Here is a tiny trained network, its code and every weight. The questions are about switching its units off for an input and a class, where a switched-off unit gives its printed mean instead of its output.

import numpy as np


def w(rows, s, z=0):
    codes = np.array(rows[::2]) - 128.0
    scale = np.full(codes.shape[1], s)
    scale[-1] = z or s
    return codes * scale


def f(y):
    return y / 2 * (1 + np.tanh(0.7978845608 * (y + 0.044715 * y**3)))


def log_softmax(a):
    a = a - a.max(-1, keepdims=True)
    return a - np.log(np.exp(a).sum(-1, keepdims=True))


def net(x, mask):
    res = np.array(x, float).reshape(1, 5) / 4 @ E
    y = f(res @ A[0][:, :-1].T + A[0][:, -1])
    res = res + np.where(mask, y, B[0][:, -1]) @ B[0][:, :-1]
    return log_softmax(res[-1] @ U[:, :-1].T + U[:, -1])


A, B = {}, {}
E = w([
[87,154,161,34,66,211],'x0',
[63,6,255,124,90,74],'x1',
[12,161,107,163,51,185],'x2',
[157,68,103,23,220,111],'x3',
[63,53,53,63,132,112],'x4',
],0.0095)
A[0] = w([
[117,74,184,143,107,81,188],'neuron 0',
[85,159,109,163,101,128,188],'neuron 1',
[86,163,133,191,81,107,248],'neuron 2',
[119,192,161,140,72,109,173],'neuron 3',
[94,53,137,67,109,133,215],'neuron 4',
[133,103,187,93,109,145,241],'neuron 5',
[78,150,112,149,147,99,80],'neuron 6',
[88,79,174,35,105,116,162],'neuron 7',
[124,184,119,52,112,157,169],'neuron 8',
[159,104,173,173,167,95,243],'neuron 9',
[158,135,126,66,129,180,106],'neuron 10',
[117,113,142,51,135,153,254],'neuron 11',
[167,113,130,83,200,30,210],'neuron 12',
[84,198,53,144,122,133,174],'neuron 13',
[141,143,88,169,88,108,166],'neuron 14',
[188,138,126,142,165,9,167],'neuron 15',
],0.015,0.0056)
B[0] = w([
[147,114,101,159,60,80,220],'neuron 0',
[74,62,181,144,119,170,201],'neuron 1',
[135,29,177,254,103,148,243],'neuron 2',
[115,172,198,222,103,137,209],'neuron 3',
[74,123,79,120,155,22,218],'neuron 4',
[82,241,127,146,121,92,196],'neuron 5',
[109,85,216,167,183,137,142],'neuron 6',
[44,176,146,115,154,20,224],'neuron 7',
[88,187,101,120,161,195,205],'neuron 8',
[231,122,61,101,51,107,216],'neuron 9',
[120,233,109,76,155,177,181],'neuron 10',
[53,234,118,65,219,113,206],'neuron 11',
[197,147,55,70,117,109,254],'neuron 12',
[85,48,105,146,204,195,225],'neuron 13',
[110,68,148,164,136,158,182],'neuron 14',
[212,76,98,91,121,92,235],'neuron 15',
],0.0098,0.016)
U = w([
[244,98,83,112,153,90,255],'0',
[161,149,224,210,25,135,34],'1',
[123,39,93,165,184,188,138],'2',
[143,236,127,70,173,174,99],'3',
[67,170,144,97,117,5,14],'4',
],0.011,0.0058)

Each question gives the input, the list of numbers given to net, and the class t.
The units are the neurons (one row each of A and B). Each row of codes is followed by its name. A weight is (code - 128) times the scale printed after its matrix; where a second scale follows, it is the last column's (A, B and U).
mask holds one flag per neuron, in row order. A switched-off neuron (its flag False) gives its mean, the last column of its row in B, instead of its output. The means were averaged over made-up inputs and are rounded, as every weight is.
A unit's drop is (log p(t) with every unit on - log p(t) with that unit switched off) / (log p(t) with every unit on - log p(t) with every unit switched off).
The circuit of an input: a set's keep is (log p(t) with only the set's units on - log p(t) with every unit switched off) / (log p(t) with every unit on - log p(t) with every unit switched off). Starting from the 12 units with the biggest drops (on a tie, the unit counted first), units are removed one at a time, each time the one whose removal leaves the highest keep (on an exact tie, the one counted first), for as long as the keep stays at least 0.8.
circuit, biggest first: the units of the circuit, biggest drop first
k most important neurons: the k neurons with the biggest drops, biggest first
drop of u: that unit's drop, to one decimal
input [8,-3,-3,1,7], class 3: circuit, biggest first : [neuron 10]
input [4,-5,6,2,6], class 3: 4 most important neurons : [neuron 2; neuron 11; neuron 10; neuron 8]
input [3,-1,2,-6,2], class 1: 3 most important neurons : [neuron 3; neuron 4; neuron 11]
input [4,-6,-2,-4,7], class 3: 2 most important neurons : [neuron 2; neuron 10]
input [5,-2,0,-5,8], class 2: 2 most important neurons : [neuron 13; neuron 5]
input [8,8,0,-3,-8], class 4: 3 most important neurons : [neuron 7; neuron 5; neuron 4]
input [-2,0,3,3,-3], class 0: 3 most important neurons : [neuron 3; neuron 13; neuron 2]
input [4,1,0,-2,-1], class 1: 4 most important neurons : [neuron 12; neuron 4; neuron 3; neuron 7]
input [0,-4,-7,-8,-2], class 1: 2 most important neurons : [neuron 12; neuron 3]
input [-5,8,-2,-2,-6], class 0: 2 most important neurons : [neuron 9; neuron 15]
input [-2,3,-4,7,4], class 4: 3 most important neurons : [neuron 7; neuron 4; neuron 11]
input [2,-6,-6,-5,-2], class 2: 2 most important neurons : [neuron 12; neuron 11]
input [3,-5,0,-8,-2], class 2: 3 most important neurons : [neuron 13; neuron 5; neuron 0]
input [-3,-5,2,-1,-8], class 2: circuit, biggest first : [neuron 13]
input [1,6,-1,-5,0], class 1: 2 most important neurons : [neuron 2; neuron 11]
input [6,-1,-6,-1,-5], class 3: drop of neuron 1 : 0.0
input [-2,-3,-2,-5,-3], class 1: drop of neuron 12 : 0.1
input [3,-8,6,-5,-1], class 2: drop of neuron 13 : 0.9
input [1,-6,-3,-1,5], class 3: drop of neuron 2 : 0.9
input [3,-7,-6,-5,-3], class 2: most important neuron : [neuron 11]
